Each row was made from one small tree. Brackets hold a mark, then the marks that hang from it, in alphabetical order. Every link used is in the known rows. Write each row's tree.
Known rows:
[A M [U [Y H]]]: [ -54 -246  -28  -20  -11  -24  118  219 -177 -640   26  157   77 -242
   55  109  -85   62   50   -5  -86   22 -155   92  -30   16   45  -91
  156  -79   45    1  -39  -40  -39  103 -208  -67  -31  -34  -21   -5
 -175 -220 -237 -120  -39]
[K [H [S J]] [M C]]: [  45  -10   -7  -75   53   37   49 -116 -121   17  303  -64   28 -103
  -30  -27 -639  -28 -131  121 -438   23  -44  -46  -74  -93  -78   37
   68   63 -136  -49  -63  -34   77  -99   73 -107  -18  -34   39   44
  -80  -84   -4  215   29]
[J S [V D W Y]]: [  -9    9    9  109   74   19 -349  204  151 -395  234   -2  -33 -186
  -30  -89  383  -68   20  123   50  -42  -28   23  256   54   50  139
   27   22  -98  -11  -46   37  -84   66  -39  -19   57 -120  186 -142
  -38 -120  -34  115    0]
[Y [X [A K] [H [S D]]]]: [ -43  -71  111   47  -47 -111   -5   43  158  166  265   88  316  156
  -63  -92 -218   59  -10    3  227    5   28  -40  -66   51  -45 -123
  -32   12   38   56  -36  -33  -92  -51 -171   30  -58  516  147   34
  -25   93  168    6   17]
[T [B [W [J V]]] [D S]]: [ -33  -41  -76   16   24    6 -170  -49  -45   70  145 -333  -66 -117
   53  -48    3  -94    9 -150 -377   35  190  -10    0   58   84   42
  -92  -45   70  -96  189   48   81 -106  141  151   33 -493 -335    3
  105  144   97  -60   77]
[J [B W] [V [D S T] Y]]: [ -40  -75 -121   77   84   52 -328  226   30 -338  252  -41  -25 -298
    6    2  273  107  -80   18  -57  -98   70  -51  217  -19   80  112
  -66   -9  -72  -31  -19   95   16 -105  141  -20  181  -40   92  -40
  104  212   33  -72  -21]
[X [A H U]]: [  35 -223   67   -3  -77  -62   89  122  -44 -447  100   64  157  102
   50   27  -80  112   98  -42  175  -22   49   -2  -29   71 -117  -24
  200 -118   97   36   -6  -61  -92  -45 -216   12  -99    0   76  -62
 -111   51  109  -36    6]
[V [Y [X H Q]]]: [ -36   30  -10  153  -19  -33 -108   76  353 -210 -149  190  158  206
  -98  -69  198  -33 -135   39  251 -128 -122   21  -54    3   19  -45
  140   -2   37   -7   39   29 -105   -6  -92 -180   65  173   47 -102
  -14  307   48  203  -19]
[A [K H] [M C Q] [U J]]: [  22 -303   59  -46   22    2  308 -191 -312 -521    9   31  -44   86
   96  157 -485 -228   65  -21 -140   46 -133   45 -104    2   58   16
  208 -114  -98  -64  -82   65   72   45 -232    6 -153 -168  399  -15
 -154 -374   24  -27  -50]
[S D [J B]]: [ -22   92    0  -57   -1   29  -92 -175  -42  178  -72   36  -67 -102
   10  -24  -78   61  -56  102 -401  -12   39  -54   65   80 -137   41
   -8   30  -66  109  -27 -145   11  138 -110  119  -16  114 -133   53
  -48    6  -56 -111  -32]
[A M [U Y]]: [   0 -186    5  -14  -24  -24    6  137  -99 -656   13   78   52 -259
   52   98 -131   89   60   -5 -214   -2  -53   79  -26   59   71  -37
  100  -54   51   -9    2  -35  -17   92 -353  -55  -88  -66   82   18
 -193 -120 -203 -150  -21]
[U [K H [M Q]] Y]: [  46  342   17   -3    7   35  107   38   54  106 -238  -22   12    3
   34   23 -151 -117 -113   52 -249   47 -159    8 -163 -128   81  -23
  -43  145  145  -86 -136   60  -43   39 -223 -154 -133 -238  156   37
  -82 -148 -145  129  -81]
[Y H [X [A [M C Q]]]]: [-114 -358  -44    3   12  -14  269  -49  -30  181 -164  179   31  148
   21  -25  -16  -67    9  -30  354   16 -163   72 -189  -41 -244    9
  226 -136   96  -98  -32   29   14  -41   -9 -127   82 -180  163 -104
  -27  -46   91   59  -89]
[D [B [W [J [V Y]] T]] S]: [ -45 -121  -91   37   53  111  -88  414  -75 -166  171 -203   21 -287
  -50   25  117   20  -14 -120  -16  -67  262   20  157  -77  148   93
  -92  -10   32  -97   93   78   98 -104  344  -13  144  -12 -372  -39
   71   60  -28   61   73]
[Y [H [S D]] [X Q]]: [ -29 -199   -1  -53  -26  -82   67  116  108  316   55  126  122  118
  -52  -97 -107   -4  -42   31   61  -18 -129  107  -39  -78  -52 -107
  -23  -96   20  115   23   27  -72  -44  -14  -49   67  321 -145   27
   15   79   26  114  -34]
[A H [K [M Q]] U]: [ 101 -175   42  -22  -78  -23  178 -105 -181 -320  -24  -81   48  297
  173  144 -298  -82  118  -61 -195 -108  176    1   15   -6   25  -81
  103 -103   36  -36  -23  -84  -44   -9  -95    4 -185  -29  317  -49
 -233 -472  129  -10   -2]
[A [H S] [U K]]: [  72 -158  129 -115  -37 -127  111  146 -137 -100  291  -12   25  -51
   33   80 -197   11  167    8 -144    5  -31  108    5   17   -1  -47
   53  -15  -15   80 -108    4  -82  -47 -158   47 -169  161   95  -61
 -170 -123  -48   31  -33]
[V D [S J]]: [  -7    3   15   42   41    5 -121  -77   85    0  -55 -126  -17 -124
   48    3 -100  190  -42   99 -250  -66   92  -22  112   57 -141  128
   97   34  -78   86   30  -49   -8   47  -25   21  -32  215  198   -4
    6 -384 -227  -55   43]
[U J [K H] [Y [X Q]]]: [ -39  299    1   89  -18  -42  133  202  147 -154 -210  232   65   59
  -80  -42  -96  -28 -183   47  256   50 -267   80  -83 -135  190  -20
   61   49   44    8 -130  184  -91   67 -295 -184  -69   27   69  117
   10  187 -180  125  -73]
[U [J [B Q] S] K]: [  33  515  104  -47  -35  -26  204 -203  -50  161 -239   39 -248  -15
  -71   30  332  -80  148   73  212  152 -221  -11  155  -81  123   62
  -60  118  -36  -26 -200   78   19  115   37  102  -86 -228  105  -37
  -13   24  -72  -47 -131]
[T [B C W]]: [   7  110  -14  -28   10  -66 -184 -240  -28 -229  -83   39 -101   36
  -22 -104   96  -70  -13  -81 -139  129  140   89 -186  192  -66  -91
   53   29 -111  -45   94  -45    5   44   17   49   59 -242 -198  -28
   62   26  -35 -120   55]
[H [S [D [T [B Q [W J]]]]]]: [  47  124  -46 -148    2  -37  -56 -177   44  372    3 -255  -56 -167
   26  -27   66  -29   46  -69 -228   85  111   46 -169  -10   -4  -41
 -279   31  -47  -12  159  -37   37  -19   20  261    7 -354 -332  124
   98   30  121 -178   13]
[S [D [B C Q W] T] J]: [  48  -57 -117  -64   14  101  -87 -327  -10   67 -208   34 -178  -92
  -10  -31  244   50  -49  -13  -27   59  181   47  -34  132  -15  -25
  -98  -12 -130   55  147  -97   67   70  179  112   10  241 -293  159
  152  -41  -75 -325   -7]
[Y [H [S D [J [B Q] V]]]]: [ -22  -28  -27  -19   35   47   14 -287 -172  653   90  -54  -56  -29
   23  -41   11  -92  109   55  -56   37 -280    0  218  -11   43  -16
 -194  -36  -97   50   11  -66   42   -9  201  224   62   89 -428  -48
  -47  -65   83   -8  -13]
[V [D S T] [W J] [Y X]]: [ -72 -215 -134   30   94   14 -155  552  170 -248  -31  113   45 -335
  -43   48  196  234 -135   26  126 -157  141   14    9 -125 -157  137
   95   -5  -38   24  -48   70  -75   69   25 -124  138   12  220  103
   41   16 -128   33  -10]
[W [D S T]]: [  -6  -62    5  -87  -11   41   82  242   74  418   -5 -109  -45 -177
    8   37  -91  175  -29  -43 -284  -78  136  -44 -137 -102  -71  -38
   63  -37  205   16  -23   24   72  -60  -16  -89   17  240   77  109
   83  113 -116   65   15]
[J [B C] [S [D T]]]: [  -5   39   27  -91  -47  -18  -33   12  -22  169  132  108 -170 -226
  -77   53  138    4   58   60  -31   80  -64 -109   44    9  -63  -46
   31   84  -72   54 -100  -89   65   57   96   14   17   28   41   50
   50  162   16 -244  -63]
[Y [X [A K] H Q]]: [ -57    2   81  177  -86  -65   90  -58  219  -37  -44  171  281  550
  -49  -51  144  -10  -71  -84  558  -89   11  -44 -104    9   64  -90
   93   -6  102  -21   -5   75  -90  -81  -70 -152  -15  346  191  -44
   13  162  218  129   -9]
[H [S [D B] [J V]]]: [  -6 -299  -22  -47   16   48  -82  -88  -94  419  206 -142    4 -192
   -2 -112 -243  -63   38   41 -500  -30   87   58  134   82   79   37
 -152  -63   -2   97   89  -38   70   -2   -1  107   10  513 -319   35
  -31    5  -85  -30   53]
[A [K H] M]: [   3  141   63   25  -28  -41  119  -82 -201 -242  -35   51   79   60
   23   88 -217 -119  -55   30 -244    9  -47   10 -149  -20   66  -49
   75   57 -109  -61  -73  -96  -10   21  -34  -48  -87   97  360    6
 -106 -211  -51  122   35]
[U [K H M]]: [  54  390   44  -35  -18   -1   72   33  -57 -169  -85   97   48    9
  -20   22 -142  -66 -132   63 -334   53  -30  -33 -143  -90   16   21
   25  160   29  -64 -146  -31  -90   20 -110 -182  -96    1  235   56
  -22   63 -116  161  -39]
[B C Q T [W [D S] J]]: [ 104  187  -70    7   86   85  -34  -90   58  340  -47 -125 -213   82
   28   52  308   79   68 -129  439   68   63    1  -73   58 -117 -125
 -155   29  -12 -112  157  -35   81 -138  423   77   80 -523 -271   25
  173  -30   54  -46  105]
[J [B C Q [W D]] V]: [  32  198  -13   70   55   60 -251 -298  -23  353  -80   10 -275  239
   23  -44  322 -144  121  -95  353  119 -143  -11  118  128   92  -43
 -153   -6  -60  -93  123   15   27   -5  131   66   92 -576 -308 -124
  134  250  137  -90   76]
[S [D [B T]] [J V]]: [ -12 -127 -111   17   -6  121 -125 -178  -35  167   75  -42  -48  -75
   58 -111   95  -50  -42   55 -247  -70  209   20   84  211   -3    5
 -101  -49   35   38  116 -165   46  -16  162   64   46  560 -166   52
   49   27  -42  -54   55]
[D [S [J V]] [T [B Q]]]: [ -24  -51 -102   24  -31   91   76 -371 -103  451 -151 -210  -40 -135
   55   -8  108   36   49 -108 -341  -72   66   -6  -38  -64  137   37
  -41  -70   60  -86   84    1  144  -92  279  129   49  293 -190   81
    0   -6   21  -17    8]
[Y [X [A K] [H [S J]] Q]]: [ -44  -78   75  151  -60  -64  128 -138  142  218  249   38  309  448
  -33  -38 -105   42  -76  -60  420 -132   13  -47  -16  -24  103  -43
  -21   -5  -21   47   -5   95  -12 -135   18  -39  -25  461    5  -11
  -55  -15  228  161    5]
[K [H [S D J]] [M C Q]]: [  77 -124  -14 -110   63   64   62 -250  -42  384  161 -163   -3  -58
   40  -28 -654 -121  -98  120 -582   18  -88  -42 -100  -93 -133   35
  -34   11  -64    2   -8  -40   95  -58  -63   18  -83 -121    2   61
  -78 -217   79  113  -27]
[X [A [U J]] Q]: [  49 -160   74   29  -57  -15  197   58   24 -614  -38  117  150  213
   16   16   -7   65   27 -100  290  -18   -5   -1   15   39   43   48
  111 -127  143   69   14  161  -37  -26 -433  -56  -50    1  -47   21
  -14  163   83  -52  -58]
[Y [X [A K]]]: [ -54   33   77   34  -53  -36   61  -20   51  -33  -22  134  174  214
   -6  -86  -50  106  -48  -33  252  -16  208   22  -54   73 -100  -34
   91  -38   55  -18  -59  -35  -98  -20  -79  -57   15  396  268   27
  -32  -27   75   53    6]
[Y H [X A]]: [-101  -41   -9   -6  -39  -35  134  160   59   13  -61  224  170  120
  -54 -118   54  116  -79   -7  381   19    1   34 -102    1 -203  -43
  169  -88  107   -6  -54  -36 -110  -11   10 -109  104  217  -14  -14
   28  135   13   99  -26]
[V [S D] [W [J B]] Y]: [ -32  -28    7   14   77   -2 -249  232   97 -143 -256  -75  -69 -298
   -8   60  240   16   59   91 -146   39  -12  -49  181   20 -123  179
  -36  127 -173   95  -16   -6  -74  172 -149   15   12 -283  -27  -53
  -12 -193  -66 -101   -8]
[W [J [B Q] [V D S Y]]]: [ -13   84  -22  194  116   60 -248  -65   94  129 -267 -121 -126 -133
   62   73  322  -35  137   42  207  -19 -250  -63  339   -2   33  189
  -98   92  -57  -47   70   48  -42   28  105   79  129 -474   86 -183
   34  -46  -24  -69   56]
[X [H [S [J B V]]] Q]: [ -29  -72   20  115  -19  -19  -25 -159   -4  459  308  -99   63  285
  -56   -4   17 -176   33  -16   83 -124 -259  -87  141  -33  227    3
 -119   27  -60    8   34  100   97 -136  102  -15   21   44 -371 -159
  -60  229  211  176   16]
[A [U [J [S D]]]]: [  60  -62   77 -136  -60  -21   79   87  -41 -547  227   -1   -3 -257
  -25   14 -184   62  100   59 -245   83   45  -11  147   39   14   12
   83 -107  -19   91  -47  -48  -17  125 -285  123 -148   93   15   89
  -85  -75  -70 -215  -67]

Write each row's tree:
[  68   42 -102  -94    0   33 -115  -67 -104 -254  177 -118   75 -125
   -7  -84 -406  -16 -184   84 -575   56  189  -19   -5  -48  114   58
 -199   20 -163   67   70  -48   29   17   78   15  -43   85 -172  149
   43    1  -40  -20   41] => [K [H [S [D [B W]] J]] M]
[ -40   45  -42  -97  -29   46  -33  -75  -36  241    6   29  -67 -201
   17   31  -34  109  -98   87 -382  -67   99  -95   11   30 -122   45
   -6   31  -42  108  -48 -140   43   95  -85   75   -6  261  -78  134
    6   66  -26 -159  -62] => [S [D T] [J B]]
[   4  285   33  -14   35   51   20 -115   41  657 -371  -48 -235  144
   45   57  153  -52   97  -32  133   34 -145  -60  -13  -37  -69   15
 -100   59  121  -29   44  -20   11  124    8   90   50 -663 -150  -48
   52  190    5   19   45] => [W D [J [B Q]]]
[ 120   -5  -56  -70   37    4 -164 -288   36   86  -48   -5 -173   42
  -27 -122  272  -58   83   12  289  150   77  136  -40  219  -23 -153
 -259   25 -106   30  162  -68   43  -91  305  124   66  131 -181   15
  167   33   31 -155   59] => [H [S [D [B C Q T W]]]]
[   3 -133    1  -12   64  -33 -141  234   52 -201  -92   25   -3  -66
  -46  -43  138  140  -15   41  -91  -42   85   56  -25  -25 -128   49
   89   -2    2   47  -49   70  -32   51  -45  -73    6  109  214   11
   12 -155 -169   86    7] => [V [D S] W]
[   5  -58  -16   24   21   73  130   50  -64  348 -365  -38 -222  -47
  -29  118   60    9   85 -140  287   40   20  -22  -31  -43    0  -18
   19   66  216   -8  112   43  166  -16  365   53   48 -133 -166   53
  168  120 -114  -74   81] => [W J [T [D [B C Q] S]]]
[ -41 -131   77  182  -84 -143  171  -18   74  -33  138  127  314  406
  -30   45  -21  -52   11  -96  476  -97 -124  -18  -99  -72  173  -71
  -22    6   16  -20    0  116  -17 -141 -102 -127  -32  221  250  -62
  -67  114  228  125    2] => [Y [X [A K M] [H S] Q]]
[ -28  400   48   -9    2   63   64   50    8  667 -283  -42 -210  141
   42  120  108   -3   73  -77  322   -7  -73 -104  -13 -106  -35   26
  -93   99  180  -31   26  -29   62  107   83   95   54 -600 -168  -26
   90  176   39   67   62] => [W D [J [B Q]] T]
[ -84  -16  -75  139  105    7 -356  128   27 -406  106  -41  -32 -144
   42  -35  319   -9   -6   76  132   21 -103  -13  341   64   45  128
   -8   13 -187    3   10   62  -88  -13  174   -8  177 -201   37 -211
  102 -141  -43  -60   18] => [J [B W] [V D S [Y H]]]
[  33   58    8  -76   26   20  -94  123   76  108   67 -182  -50  -46
   -5  -57  -26  139  -28  -51 -242   19  204   23  -58  -17  -46  -34
  -28  -59   56  -14   57   36   31  -58   33   -9    2 -104 -108   29
   88    8  -65   56   41] => [B [W [D S]]]
[  73 -427   60  -21  -72 -119  262   43 -158 -107  141 -102  132  108
  120  135 -213  -36  220  -89  124  -62 -129   44  -68  -37  -27    5
   37 -155   76   23   22   30   27 -119 -247   84 -145 -287  124 -136
 -210 -145  201  -12  -23] => [X [A [H S] [M Q] U]]
[  80  439  -27  -77  -48   19 -171 -337   93  -31   42 -106 -198   67
   -9  -80  548  -19   71  106  275  130   47  -29  126   94    6  -42
 -239   48 -143  -38   33 -139   16  -42  376  194   -1 -274   20  -35
  101   30  215 -125  -58] => [J [B Q T W] [S D]]
[  34   15   95  -55  -28  -18  172   16 -223 -679  113   76   95   62
   23   65 -414  -44  -24    1 -115   48   32    8  -15   44   99  -34
  151  -65  -87   27 -103    0  -54   75 -211   23 -129  223  219   75
 -101 -188  -54   11   13] => [A [K H] [U J]]
[  32  427   23  -48   19   72  -17   79   92  386  -56 -184 -133  128
   32   50  134   44    3 -109  303   16  143  -21  -63  -50  -38  -10
 -144   42   91  -81  139  -48   32   17   92  121   -3 -618 -317   18
  136  -29   68   60   84] => [B Q [W D J T]]
[  31  118   80   99  -54    1  178 -147   84   44  -97  -45  213  429
   43   26  -38 -100  -11  -76  141  -66   74 -129 -128   -5   -8  -81
   16   63  177 -104  -41    1  -18  -64 -147  -92 -105   19  222  -65
  -69 -171  209   82  -20] => [X [A [K [M Q]]] H]
[  42  501   40   15  -21  -37  168   17 -210 -323   10  235 -152  -75
  -95  110  -85 -146  -18   64   71  189 -273 -145   83 -146  152   48
   47  216 -147  -52 -271   66   21  104   49 -130  -65 -402  188   34
    2  162  -88  -51  -70] => [U [J [B C] S] [K H M]]
[ -28 -275  -49 -113  -41   33  150  200  -46  134 -174  -59  -35 -210
  -66   -2   21  115  -11  -29 -285  -59  210   34 -122  -86    9  -11
   80  -43  159   17  -29   56  102  -51  189 -139   55  594   84   93
   72  126 -192    3  -15] => [D B S T]
[ -63 -103    4 -114  -11  -87  110  190  -16  272  147   90   77   -7
  -83 -103 -198   47  -22   47   95    8  -51  117  -64  -47 -128 -102
   67  -79  -20   24  -55  -32  -57  -41  124  -63   92  302  -86  -29
  -40   -6  -62  189    5] => [Y [H S] X]
[-127 -217 -137  108   30  -23 -288  379  302 -484 -206  310   49  -66
  -87  -77  390   36 -178   95  310 -139   82   23  -71   36    2   84
  166   18   21   74  -20   63 -128  196  -66 -218  119  377  362    0
  124  298 -159   30   -5] => [V [D B T] W [Y [X H]]]
